Below is a small trained network, with its code and all its weights. Each question gives an input and a target symbol and asks what happens when units are switched off, that is, made to give their printed mean instead of their output.

import numpy as np


def w(rows, s, z=0):
    codes = np.array(rows[::2]) - 128.0
    scale = np.full(codes.shape[1], s)
    scale[-1] = z or s
    return codes * scale


def f(y):
    return y / 2 * (1 + np.tanh(0.7978845608 * (y + 0.044715 * y**3)))


def softmax(a):
    e = np.exp(a - a.max(-1, keepdims=True))
    return e / e.sum(-1, keepdims=True)


def log_softmax(a):
    a = a - a.max(-1, keepdims=True)
    return a - np.log(np.exp(a).sum(-1, keepdims=True))


def net(x, mask):
    ids = ['βγεηθμξστφ'.index(c) for c in x.split()]
    T = len(ids)
    res = E[ids] + P[:T]
    r = res
    for j in range(3):
        rows = slice(3 * j, 3 * j + 3)
        q, k, v = (r @ M[0][rows].T for M in (Q, K, V))
        z = softmax(np.where(np.tri(T) > 0, q @ k.T / 3**0.5, -1e9)) @ v
        o = O[0][rows]
        res = res + np.where(mask[j], z, o[:, -1]) @ o[:, :-1]
    y = f(res @ A[0][:, :-1].T + A[0][:, -1])
    res = res + np.where(mask[3:11], y, B[0][:, -1]) @ B[0][:, :-1]
    return log_softmax(res[-1] @ U[:, :-1].T + U[:, -1])


Q, K, V, O, A, B = {}, {}, {}, {}, {}, {}
E = w([
[188,101,120],'β',
[175,123,110],'γ',
[98,81,79],'ε',
[143,162,151],'η',
[161,59,224],'θ',
[157,170,44],'μ',
[73,77,89],'ξ',
[3,119,183],'σ',
[44,79,83],'τ',
[49,67,95],'φ',
],0.016)
P = w([
[166,3,4],'0',
[196,82,38],'1',
[224,117,52],'2',
[145,158,92],'3',
[114,163,105],'4',
[90,172,100],'5',
[79,169,89],'6',
[46,194,98],'7',
[25,200,75],'8',
[22,193,70],'9',
],0.003)
Q[0] = w([
[127,141,241],'H1',
[124,138,106],'H1',
[41,91,179],'H1',
[116,169,254],'H2',
[71,197,170],'H2',
[104,196,108],'H2',
[240,166,64],'H3',
[167,161,17],'H3',
[179,109,239],'H3',
],0.0073)
K[0] = w([
[166,157,178],'H1',
[91,108,87],'H1',
[239,122,110],'H1',
[93,110,203],'H2',
[2,86,197],'H2',
[40,190,147],'H2',
[99,219,59],'H3',
[23,144,83],'H3',
[195,187,167],'H3',
],0.0079)
V[0] = w([
[81,118,143],'H1',
[204,142,36],'H1',
[67,162,106],'H1',
[41,139,165],'H2',
[118,177,131],'H2',
[174,122,136],'H2',
[185,172,141],'H3',
[100,2,212],'H3',
[115,20,210],'H3',
],0.0085)
O[0] = w([
[177,167,97,115],'H1',
[49,105,8,255],'H1',
[191,253,80,122],'H1',
[81,161,182,36],'H2',
[180,140,170,81],'H2',
[133,122,106,136],'H2',
[70,155,112,49],'H3',
[146,41,227,145],'H3',
[144,13,192,125],'H3',
],0.0052,0.0033)
A[0] = w([
[112,187,118,253],'N1',
[125,185,122,200],'N2',
[80,129,151,25],'N3',
[158,99,191,234],'N4',
[254,155,108,129],'N5',
[108,49,68,135],'N6',
[250,152,123,107],'N7',
[57,127,229,166],'N8',
],0.0097,0.0027)
B[0] = w([
[151,179,111,169],'N1',
[128,172,101,151],'N2',
[121,164,169,124],'N3',
[176,126,145,156],'N4',
[134,209,151,199],'N5',
[113,75,140,254],'N6',
[135,254,191,176],'N7',
[171,193,141,172],'N8',
],0.0098,0.0062)
U = w([
[88,2,92,176],'β',
[92,62,77,254],'γ',
[149,117,117,50],'ε',
[110,132,116,124],'η',
[184,77,161,72],'θ',
[125,162,38,128],'μ',
[157,147,108,103],'ξ',
[105,202,213,34],'σ',
[134,175,148,137],'τ',
[136,167,152,107],'φ',
],0.0092,0.0041)

Each question gives the input, a string of symbols that net reads in full, and the target symbol t.
The units are the heads (3 rows each of Q, K, V and O) and the neurons (one row each of A and B). Each row of codes is followed by its name. A weight is (code - 128) times the scale printed after its matrix; where a second scale follows, it is the last column's (O, A, B and U).
mask holds one flag per unit, heads first, then neurons. A switched-off unit (its flag False) gives its mean, the last column of its rows in O or B, instead of its output. The means were averaged over made-up inputs and are rounded, as every weight is.
A unit's drop is (log p(t) with every unit on - log p(t) with that unit switched off) / (log p(t) with every unit on - log p(t) with every unit switched off).
The circuit of an input: a set's keep is (log p(t) with only the set's units on - log p(t) with every unit switched off) / (log p(t) with every unit on - log p(t) with every unit switched off). Starting from all 11 units, units are removed one at a time, each time the one whose removal leaves the highest keep (on an exact tie, the one counted first), for as long as the keep stays at least 0.8.
circuit, biggest first: the units of the circuit, biggest drop first
top k neurons: the k neurons with the biggest drops, biggest first
heads that matter: for each layer, one digit per head in row order, 1 if its drop is at least 0.15 and else 0, layers parted by /
drop of u: that unit's drop, to one decimal
input γ β σ β σ γ, target σ: circuit, biggest first -> [H1 N7]
input σ τ τ σ γ μ, target σ: circuit, biggest first -> [H1 N7 N5]
input μ η β, target μ: heads that matter -> 101
input β β β β, target β: heads that matter -> 100
input θ μ ε γ ξ μ μ β, target μ: heads that matter -> 001
input β θ μ ξ μ μ η, target μ: heads that matter -> 001
input β γ β β γ, target γ: heads that matter -> 100
input β γ τ, target β: heads that matter -> 000
input ε σ β σ, target σ: top 2 neurons -> [N8 N3]
input β θ γ φ, target β: top neuron -> [N6]
input β σ β, target σ: drop of H1 -> 0.6
input γ γ ε η γ μ η, target μ: drop of H2 -> 0.0
input β τ γ γ φ σ μ σ μ, target σ: drop of H1 -> 1.0
input μ β τ σ μ β σ σ β, target σ: drop of N7 -> 0.5
